Below are the code and all the weights of a small trained network. Each question names an input and a class and asks about switching units off, where a switched-off unit gives its printed mean instead of its output.

import numpy as np


def w(rows, s, z=0):
    codes = np.array(rows[::2]) - 128.0
    scale = np.full(codes.shape[1], s)
    scale[-1] = z or s
    return codes * scale


def norm(h):
    return h / np.sqrt((h * h).mean(-1, keepdims=True) + 1e-5)


def f(y):
    return y / 2 * (1 + np.tanh(0.7978845608 * (y + 0.044715 * y**3)))


def log_softmax(a):
    a = a - a.max(-1, keepdims=True)
    return a - np.log(np.exp(a).sum(-1, keepdims=True))


def net(x, mask):
    res = np.array(x, float).reshape(1, 6) / 4 @ E
    u = 0
    for l in range(2):
        y = f(norm(res) @ A[l][:, :-1].T + A[l][:, -1])
        res = res + np.where(mask[u : u + 11], y, B[l][:, -1]) @ B[l][:, :-1]
        u += 11
    return log_softmax(norm(res)[-1] @ U[:, :-1].T + U[:, -1])


A, B = {}, {}
E = w([
[218,126,40,129,173,156,130],'x0',
[133,142,83,166,102,233,253],'x1',
[31,11,105,118,111,36,152],'x2',
[52,91,150,177,38,149,171],'x3',
[165,125,200,90,160,145,176],'x4',
[79,122,141,139,103,130,149],'x5',
],0.0055)
A[0] = w([
[104,142,145,130,153,137,130,62],'0.n1',
[96,59,151,158,70,2,90,85],'0.n2',
[140,102,143,116,130,110,159,110],'0.n3',
[111,193,136,120,109,125,128,3],'0.n4',
[92,91,143,111,82,91,127,200],'0.n5',
[92,122,92,123,43,176,122,83],'0.n6',
[120,123,118,132,143,162,86,108],'0.n7',
[73,82,166,148,89,60,111,175],'0.n8',
[54,139,130,136,113,86,95,57],'0.n9',
[123,118,152,69,158,96,97,188],'0.n10',
[62,110,236,132,145,127,92,112],'0.n11',
],0.0099,0.0026)
B[0] = w([
[159,133,254,128,179,123,186,119],'0.n1',
[85,135,73,92,41,162,11,254],'0.n2',
[138,124,129,122,145,94,151,135],'0.n3',
[129,115,129,155,115,150,115,124],'0.n4',
[60,141,135,62,89,94,129,200],'0.n5',
[156,143,192,114,170,80,131,178],'0.n6',
[157,65,131,185,83,116,225,134],'0.n7',
[74,134,84,52,60,156,97,234],'0.n8',
[164,110,115,82,113,166,108,178],'0.n9',
[136,125,174,63,144,88,122,180],'0.n10',
[133,108,41,153,133,124,134,190],'0.n11',
],0.0075,0.0069)
A[1] = w([
[167,151,101,145,122,2,136,162],'1.n1',
[130,204,114,120,94,173,160,36],'1.n2',
[154,120,184,127,219,51,98,133],'1.n3',
[177,99,31,158,153,105,125,114],'1.n4',
[103,121,164,120,58,105,206,73],'1.n5',
[201,183,171,184,102,199,129,122],'1.n6',
[51,95,164,116,103,139,188,122],'1.n7',
[86,44,172,139,114,148,157,156],'1.n8',
[152,217,156,218,91,212,106,63],'1.n9',
[154,99,169,55,158,97,86,51],'1.n10',
[103,116,94,75,141,167,175,254],'1.n11',
],0.0087,0.003)
B[1] = w([
[221,81,178,109,188,205,208,156],'1.n1',
[173,148,243,188,99,107,106,163],'1.n2',
[78,111,212,60,159,87,222,183],'1.n3',
[51,5,36,78,230,246,155,187],'1.n4',
[121,255,92,172,221,219,112,161],'1.n5',
[62,87,69,165,12,38,156,255],'1.n6',
[142,212,222,146,179,238,63,187],'1.n7',
[131,211,198,111,156,197,84,151],'1.n8',
[147,136,170,253,46,37,183,230],'1.n9',
[112,165,218,134,93,98,155,177],'1.n10',
[167,119,132,188,160,69,39,236],'1.n11',
],0.0058,0.0048)
U = w([
[161,39,45,129,201,152,167,82],'0',
[89,234,174,177,159,204,105,7],'1',
[183,135,234,37,160,31,174,124],'2',
[193,160,140,245,39,53,204,178],'3',
[49,112,95,23,48,96,25,239],'4',
],0.013,0.0017)

Each question gives the input, the list of numbers given to net, and the class t.
The units are the neurons (one row each of A and B). Each row of codes is followed by its name. A weight is (code - 128) times the scale printed after its matrix; where a second scale follows, it is the last column's (A, B and U).
mask holds one flag per neuron, layer by layer. A switched-off neuron (its flag False) gives its mean, the last column of its row in B, instead of its output. The means were averaged over made-up inputs and are rounded, as every weight is.
A unit's drop is (log p(t) with every unit on - log p(t) with that unit switched off) / (log p(t) with every unit on - log p(t) with every unit switched off).
The circuit of an input: a set's keep is (log p(t) with only the set's units on - log p(t) with every unit switched off) / (log p(t) with every unit on - log p(t) with every unit switched off). Starting from the 12 units with the biggest drops (on a tie, the unit counted first), units are removed one at a time, each time the one whose removal leaves the highest keep (on an exact tie, the one counted first), for as long as the keep stays at least 0.8.
circuit, biggest first: the units of the circuit, biggest drop first
unit that matters most: the unit with the biggest drop
top k neurons in layer l: the k neurons of layer l with the biggest drops, biggest first
drop when u is switched off: that unit's drop, to one decimal
input [8,3,-7,-2,-7,-6], class 3: circuit, biggest first -> (1.n9; 0.n8)
input [3,5,-4,-8,-1,-8], class 0: circuit, biggest first -> (1.n4; 0.n2)
input [6,-2,-2,7,-5,3], class 3: circuit, biggest first -> (0.n8; 0.n2; 0.n6)
input [7,0,-7,-1,-4,-6], class 3: top 3 neurons in layer 1 -> (1.n9; 1.n6; 1.n2)
input [-8,3,-3,1,3,-1], class 1: unit that matters most -> 1.n7
input [4,-6,-7,-7,-7,-8], class 2: top 2 neurons in layer 1 -> (1.n3; 1.n10)
input [2,-2,1,-5,-2,-6], class 2: top 2 neurons in layer 0 -> (0.n10; 0.n11)
input [-8,8,-4,-3,1,8], class 3: top 2 neurons in layer 1 -> (1.n9; 1.n6)
input [0,-3,-1,-7,-8,4], class 2: top 2 neurons in layer 1 -> (1.n1; 1.n6)
input [8,-5,-5,-2,0,3], class 0: top 2 neurons in layer 0 -> (0.n6; 0.n5)
input [-1,-4,-4,1,-3,-3], class 3: top 2 neurons in layer 0 -> (0.n8; 0.n5)
input [-1,7,8,-5,2,-3], class 1: top 2 neurons in layer 0 -> (0.n11; 0.n2)
input [3,-3,-1,-8,-6,6], class 0: drop when 0.n7 is switched off -> 0.1
input [-5,-1,-4,0,6,6], class 1: unit that matters most -> 0.n2
input [5,-2,-5,-3,8,5], class 2: drop when 1.n3 is switched off -> 0.3
input [-2,-2,-3,-7,-6,4], class 2: drop when 0.n2 is switched off -> 0.4
